Below is a small trained network, with its code and all its weights. Each question gives an input and a class and asks what happens when units are switched off, that is, made to give their printed mean instead of their output.

import numpy as np


def w(rows, s, z=0):
    codes = np.array(rows[::2]) - 128.0
    scale = np.full(codes.shape[1], s)
    scale[-1] = z or s
    return codes * scale


def f(y):
    return y / 2 * (1 + np.tanh(0.7978845608 * (y + 0.044715 * y**3)))


def log_softmax(a):
    a = a - a.max(-1, keepdims=True)
    return a - np.log(np.exp(a).sum(-1, keepdims=True))


def net(x, mask):
    res = np.array(x, float).reshape(1, 8) / 4 @ E
    y = f(res @ A[0][:, :-1].T + A[0][:, -1])
    res = res + np.where(mask, y, B[0][:, -1]) @ B[0][:, :-1]
    return log_softmax(res[-1] @ U[:, :-1].T + U[:, -1])


A, B = {}, {}
E = w([
[137,109,219,91,57],'x0',
[5,53,125,47,241],'x1',
[134,205,56,103,97],'x2',
[215,235,181,51,143],'x3',
[99,197,43,178,127],'x4',
[185,125,123,53,202],'x5',
[99,155,70,254,61],'x6',
[20,217,206,98,135],'x7',
],0.0075)
A[0] = w([
[97,148,72,172,64,185],'n0',
[91,170,9,93,161,176],'n1',
[165,60,121,170,120,207],'n2',
[197,164,161,198,88,133],'n3',
[173,133,220,22,93,88],'n4',
[79,118,250,26,147,150],'n5',
[43,137,184,113,66,205],'n6',
[97,66,44,166,183,218],'n7',
[240,182,60,147,105,198],'n8',
[230,156,82,109,135,179],'n9',
[88,200,87,134,2,192],'n10',
[61,144,190,116,27,188],'n11',
[83,103,206,60,182,200],'n12',
[121,73,106,202,143,62],'n13',
[216,74,47,173,141,255],'n14',
[89,205,39,81,124,171],'n15',
[237,159,116,178,136,113],'n16',
[66,215,20,50,115,160],'n17',
],0.0085,0.006)
B[0] = w([
[63,143,168,195,132,185],'n0',
[73,182,59,145,212,186],'n1',
[70,133,42,138,62,176],'n2',
[144,95,152,105,50,185],'n3',
[219,146,180,61,208,216],'n4',
[226,59,185,70,238,249],'n5',
[160,51,201,184,163,191],'n6',
[59,80,30,163,171,203],'n7',
[122,224,93,75,32,214],'n8',
[132,241,57,27,23,189],'n9',
[62,210,195,153,43,206],'n10',
[135,76,212,192,138,191],'n11',
[179,76,112,164,215,234],'n12',
[126,97,51,160,83,153],'n13',
[36,153,65,75,43,216],'n14',
[66,254,164,126,233,177],'n15',
[110,149,116,111,43,178],'n16',
[17,220,173,129,248,186],'n17',
],0.0074,0.013)
U = w([
[244,68,229,45,206,217],'0',
[122,2,14,180,154,251],'1',
[236,176,67,43,16,8],'2',
[119,62,221,250,36,1],'3',
[68,201,100,129,226,73],'4',
],0.0073,0.0036)

Each question gives the input, the list of numbers given to net, and the class t.
The units are the neurons (one row each of A and B). Each row of codes is followed by its name. A weight is (code - 128) times the scale printed after its matrix; where a second scale follows, it is the last column's (A, B and U).
mask holds one flag per neuron, in row order. A switched-off neuron (its flag False) gives its mean, the last column of its row in B, instead of its output. The means were averaged over made-up inputs and are rounded, as every weight is.
A unit's drop is (log p(t) with every unit on - log p(t) with that unit switched off) / (log p(t) with every unit on - log p(t) with every unit switched off).
The circuit of an input: a set's keep is (log p(t) with only the set's units on - log p(t) with every unit switched off) / (log p(t) with every unit on - log p(t) with every unit switched off). Starting from the 12 units with the biggest drops (on a tie, the unit counted first), units are removed one at a time, each time the one whose removal leaves the highest keep (on an exact tie, the one counted first), for as long as the keep stays at least 0.8.
circuit, biggest first: the units of the circuit, biggest drop first
k most important neurons: the k neurons with the biggest drops, biggest first
drop of u: that unit's drop, to one decimal
input [0,5,4,5,3,-4,-8,5], class 0: circuit, biggest first => (n5)
input [-7,-4,-3,-1,-5,-8,2,-6], class 2: circuit, biggest first => (n8 n14)
input [-1,2,-5,2,4,5,4,-3], class 1: circuit, biggest first => (n17 n4)
input [-3,-3,8,-6,0,-5,4,-6], class 4: 4 most important neurons => (n0 n7 n1 n15)
input [3,1,-8,3,8,3,4,4], class 3: 2 most important neurons => (n4 n5)
input [-3,4,-5,-3,-7,-7,5,6], class 3: 3 most important neurons => (n11 n6 n1)
input [1,3,-6,-6,7,-7,-4,3], class 1: 2 most important neurons => (n7 n10)
input [2,-3,5,0,8,-8,8,-6], class 3: 3 most important neurons => (n0 n10 n3)
input [-7,-6,-8,-6,2,1,-1,7], class 3: drop of n1 => 0.2
input [6,-2,0,-7,5,-6,-8,8], class 0: drop of n12 => 0.1
input [0,4,-2,-5,-2,-2,3,6], class 1: drop of n4 => 0.2
